Below are the code and all the weights of a small trained network. Each question names an input and a class and asks about switching units off, where a switched-off unit gives its printed mean instead of its output.

import numpy as np


def w(rows, s, z=0):
    codes = np.array(rows[::2]) - 128.0
    scale = np.full(codes.shape[1], s)
    scale[-1] = z or s
    return codes * scale


def f(y):
    return np.maximum(y, 0)


def log_softmax(a):
    a = a - a.max(-1, keepdims=True)
    return a - np.log(np.exp(a).sum(-1, keepdims=True))


def net(x, mask):
    res = np.array(x, float).reshape(1, 5) / 4 @ E
    y = f(res @ A[0][:, :-1].T + A[0][:, -1])
    res = res + np.where(mask, y, B[0][:, -1]) @ B[0][:, :-1]
    return log_softmax(res[-1] @ U[:, :-1].T + U[:, -1])


A, B = {}, {}
E = w([
[128,127,128],'x0',
[240,251,54],'x1',
[232,74,243],'x2',
[127,129,127],'x3',
[44,251,229],'x4',
],0.012)
A[0] = w([
[131,94,48,153],'N0',
[12,85,68,192],'N1',
[148,64,68,93],'N2',
[242,173,189,80],'N3',
[82,251,132,157],'N4',
[236,174,83,160],'N5',
[30,27,168,242],'N6',
[133,223,177,103],'N7',
[147,89,73,76],'N8',
[109,247,43,154],'N9',
[159,71,193,94],'N10',
[148,45,185,127],'N11',
[180,123,61,144],'N12',
[28,196,233,107],'N13',
[36,26,169,247],'N14',
[254,106,180,172],'N15',
[164,184,200,106],'N16',
[69,224,227,166],'N17',
[246,248,82,126],'N18',
[48,59,76,185],'N19',
[46,114,117,129],'N20',
[148,51,142,209],'N21',
[139,158,42,197],'N22',
],0.013,0.011)
B[0] = w([
[83,96,66,175],'N0',
[34,96,60,211],'N1',
[85,204,175,168],'N2',
[218,151,202,192],'N3',
[80,231,61,223],'N4',
[206,102,70,210],'N5',
[95,73,230,252],'N6',
[182,245,155,193],'N7',
[70,147,127,154],'N8',
[56,169,26,220],'N9',
[227,183,225,178],'N10',
[190,82,218,192],'N11',
[181,85,41,177],'N12',
[95,252,196,244],'N13',
[74,80,232,252],'N14',
[216,65,166,218],'N15',
[227,207,142,181],'N16',
[116,240,207,251],'N17',
[199,196,41,233],'N18',
[46,82,122,196],'N19',
[39,121,117,177],'N20',
[123,68,163,197],'N21',
[88,79,22,191],'N22',
],0.012,0.023)
U = w([
[26,55,97,240],'0',
[153,46,177,82],'1',
[99,105,24,254],'2',
[214,87,104,201],'3',
[1,200,146,98],'4',
[128,195,227,49],'5',
[66,228,74,17],'6',
[188,220,162,6],'7',
],0.014,0.0094)

Each question gives the input, the list of numbers given to net, and the class t.
The units are the neurons (one row each of A and B). Each row of codes is followed by its name. A weight is (code - 128) times the scale printed after its matrix; where a second scale follows, it is the last column's (A, B and U).
mask holds one flag per neuron, in row order. A switched-off neuron (its flag False) gives its mean, the last column of its row in B, instead of its output. The means were averaged over made-up inputs and are rounded, as every weight is.
A unit's drop is (log p(t) with every unit on - log p(t) with that unit switched off) / (log p(t) with every unit on - log p(t) with every unit switched off).
The circuit of an input: a set's keep is (log p(t) with only the set's units on - log p(t) with every unit switched off) / (log p(t) with every unit on - log p(t) with every unit switched off). Starting from the 12 units with the biggest drops (on a tie, the unit counted first), units are removed one at a time, each time the one whose removal leaves the highest keep (on an exact tie, the one counted first), for as long as the keep stays at least 0.8.
circuit, biggest first: the units of the circuit, biggest drop first
k most important neurons: the k neurons with the biggest drops, biggest first
drop of u: that unit's drop, to one decimal
input [3,-2,0,7,4], class 4: circuit, biggest first : (N15)
input [6,4,0,6,5], class 6: 2 most important neurons : (N9, N4)
input [2,3,-5,2,0], class 2: 2 most important neurons : (N13, N17)
input [6,-8,0,3,-3], class 0: 2 most important neurons : (N1, N19)
input [5,1,-5,-7,4], class 6: 2 most important neurons : (N14, N6)
input [-1,7,-1,-8,6], class 6: 2 most important neurons : (N9, N4)
input [-8,2,1,5,-8], class 3: drop of N15 : 0.2
input [6,1,-7,6,6], class 6: drop of N4 : 0.3
input [-4,2,-2,-8,0], class 2: circuit, biggest first : (N13, N17)
input [-8,-1,-3,6,0], class 0: drop of N17 : 0.2
input [-1,-8,-3,3,0], class 0: drop of N9 : 0.0
